Below are the code and all the weights of a small trained network. Each question names an input and a class and asks about switching units off, where a switched-off unit gives its printed mean instead of its output.

import numpy as np


def w(rows, s, z=0):
    codes = np.array(rows[::2]) - 128.0
    scale = np.full(codes.shape[1], s)
    scale[-1] = z or s
    return codes * scale


def f(y):
    return np.maximum(y, 0)


def log_softmax(a):
    a = a - a.max(-1, keepdims=True)
    return a - np.log(np.exp(a).sum(-1, keepdims=True))


def net(x, mask):
    res = np.array(x, float).reshape(1, 3) / 4 @ E
    y = f(res @ A[0][:, :-1].T + A[0][:, -1])
    res = res + np.where(mask, y, B[0][:, -1]) @ B[0][:, :-1]
    return log_softmax(res[-1] @ U[:, :-1].T + U[:, -1])


A, B = {}, {}
E = w([
[12,168,123,255,136,57,60,91,10,43,209,138],'x0',
[192,150,160,213,69,183,68,94,163,116,158,77],'x1',
[94,143,246,16,140,224,166,115,165,13,187,99],'x2',
],0.0092)
A[0] = w([
[186,109,109,215,126,115,33,106,117,144,146,101,122],'neuron 0',
[225,68,127,146,146,191,195,158,186,170,42,104,123],'neuron 1',
[97,123,121,115,139,217,121,90,134,99,208,146,203],'neuron 2',
[115,143,130,118,178,154,146,123,149,84,163,80,82],'neuron 3',
[183,177,92,226,99,75,89,77,117,114,206,106,127],'neuron 4',
[56,75,169,129,163,22,149,119,59,73,197,245,89],'neuron 5',
[68,139,60,166,111,113,113,128,174,223,77,169,202],'neuron 6',
[121,103,193,86,184,126,209,158,139,110,120,174,167],'neuron 7',
[103,172,155,112,105,212,174,131,98,52,180,114,157],'neuron 8',
[155,88,144,178,94,198,72,92,159,111,110,51,172],'neuron 9',
[208,2,103,121,132,170,136,134,132,142,110,132,173],'neuron 10',
[192,122,179,75,192,112,177,122,121,108,122,91,121],'neuron 11',
[105,116,38,138,136,101,116,171,95,148,17,171,199],'neuron 12',
[83,119,145,76,124,129,164,125,204,128,77,156,185],'neuron 13',
[134,82,162,48,219,151,84,144,218,126,121,121,166],'neuron 14',
[164,150,101,111,38,151,211,133,185,184,92,116,44],'neuron 15',
[167,159,124,123,53,187,85,89,98,145,130,41,25],'neuron 16',
[173,195,171,167,53,111,114,109,190,117,137,80,95],'neuron 17',
[130,49,101,163,124,119,113,148,133,160,100,184,254],'neuron 18',
],0.0088,0.0044)
B[0] = w([
[242,159,254,163,205,188,85,165,46,146,66,187,194],'neuron 0',
[71,130,77,48,90,118,222,125,74,84,162,118,251],'neuron 1',
[105,14,69,113,112,19,156,96,182,180,138,62,190],'neuron 2',
[136,133,99,87,113,76,175,24,135,113,193,45,164],'neuron 3',
[183,210,184,190,191,218,70,137,157,148,83,183,204],'neuron 4',
[58,119,73,83,50,40,212,122,103,130,200,92,206],'neuron 5',
[74,79,120,70,114,131,209,84,127,56,167,23,208],'neuron 6',
[180,118,172,178,127,180,135,210,114,188,60,176,203],'neuron 7',
[115,61,71,108,145,167,190,126,129,109,203,108,208],'neuron 8',
[63,183,27,102,35,139,116,94,107,137,100,139,195],'neuron 9',
[108,120,96,95,151,82,187,150,152,113,183,47,205],'neuron 10',
[219,112,165,176,129,146,97,191,75,140,114,189,186],'neuron 11',
[10,99,81,85,102,91,169,83,138,121,137,26,211],'neuron 12',
[176,152,212,167,207,133,96,154,106,219,114,255,201],'neuron 13',
[218,158,137,200,203,157,98,188,81,151,91,160,218],'neuron 14',
[69,113,129,124,59,87,107,82,207,44,196,67,204],'neuron 15',
[38,123,47,56,151,60,204,118,213,161,187,57,165],'neuron 16',
[52,126,45,121,72,42,235,116,181,87,218,66,178],'neuron 17',
[71,199,110,107,42,185,127,114,185,94,210,143,193],'neuron 18',
],0.0064,0.016)
U = w([
[100,78,95,87,130,90,161,115,125,178,152,107,166],'0',
[79,158,97,143,74,124,144,77,109,85,161,115,80],'1',
[204,179,221,255,217,202,68,146,98,212,50,213,255],'2',
],0.0095,0.00099)

Each question gives the input, the list of numbers given to net, and the class t.
The units are the neurons (one row each of A and B). Each row of codes is followed by its name. A weight is (code - 128) times the scale printed after its matrix; where a second scale follows, it is the last column's (A, B and U).
mask holds one flag per neuron, in row order. A switched-off neuron (its flag False) gives its mean, the last column of its row in B, instead of its output. The means were averaged over made-up inputs and are rounded, as every weight is.
A unit's drop is (log p(t) with every unit on - log p(t) with that unit switched off) / (log p(t) with every unit on - log p(t) with every unit switched off).
The circuit of an input: a set's keep is (log p(t) with only the set's units on - log p(t) with every unit switched off) / (log p(t) with every unit on - log p(t) with every unit switched off). Starting from the 12 units with the biggest drops (on a tie, the unit counted first), units are removed one at a time, each time the one whose removal leaves the highest keep (on an exact tie, the one counted first), for as long as the keep stays at least 0.8.
circuit, biggest first: the units of the circuit, biggest drop first
unit that matters most: the unit with the biggest drop
k most important neurons: the k neurons with the biggest drops, biggest first
drop when u is switched off: that unit's drop, to one decimal
input [-4,6,8], class 0: circuit, biggest first => [neuron 2]
input [2,-8,-5], class 1: circuit, biggest first => [neuron 18; neuron 2]
input [1,-7,-6], class 1: circuit, biggest first => [neuron 18; neuron 2]
input [-2,4,5], class 0: circuit, biggest first => [neuron 2; neuron 18]
input [-8,5,-5], class 1: circuit, biggest first => [neuron 15; neuron 18]
input [-7,1,-5], class 1: 3 most important neurons => [neuron 15; neuron 18; neuron 2]
input [2,-1,-8], class 1: 3 most important neurons => [neuron 12; neuron 6; neuron 18]
input [4,4,-8], class 2: 2 most important neurons => [neuron 0; neuron 4]
input [5,-1,5], class 0: circuit, biggest first => [neuron 2; neuron 18]
input [8,6,-1], class 2: 2 most important neurons => [neuron 4; neuron 0]
input [6,1,0], class 2: 2 most important neurons => [neuron 4; neuron 1]
input [0,2,8], class 0: drop when neuron 2 is switched off => 0.1
input [5,0,5], class 0: drop when neuron 18 is switched off => 0.2
input [8,-6,6], class 0: drop when neuron 2 is switched off => 0.2
input [-8,4,-5], class 1: unit that matters most => neuron 15
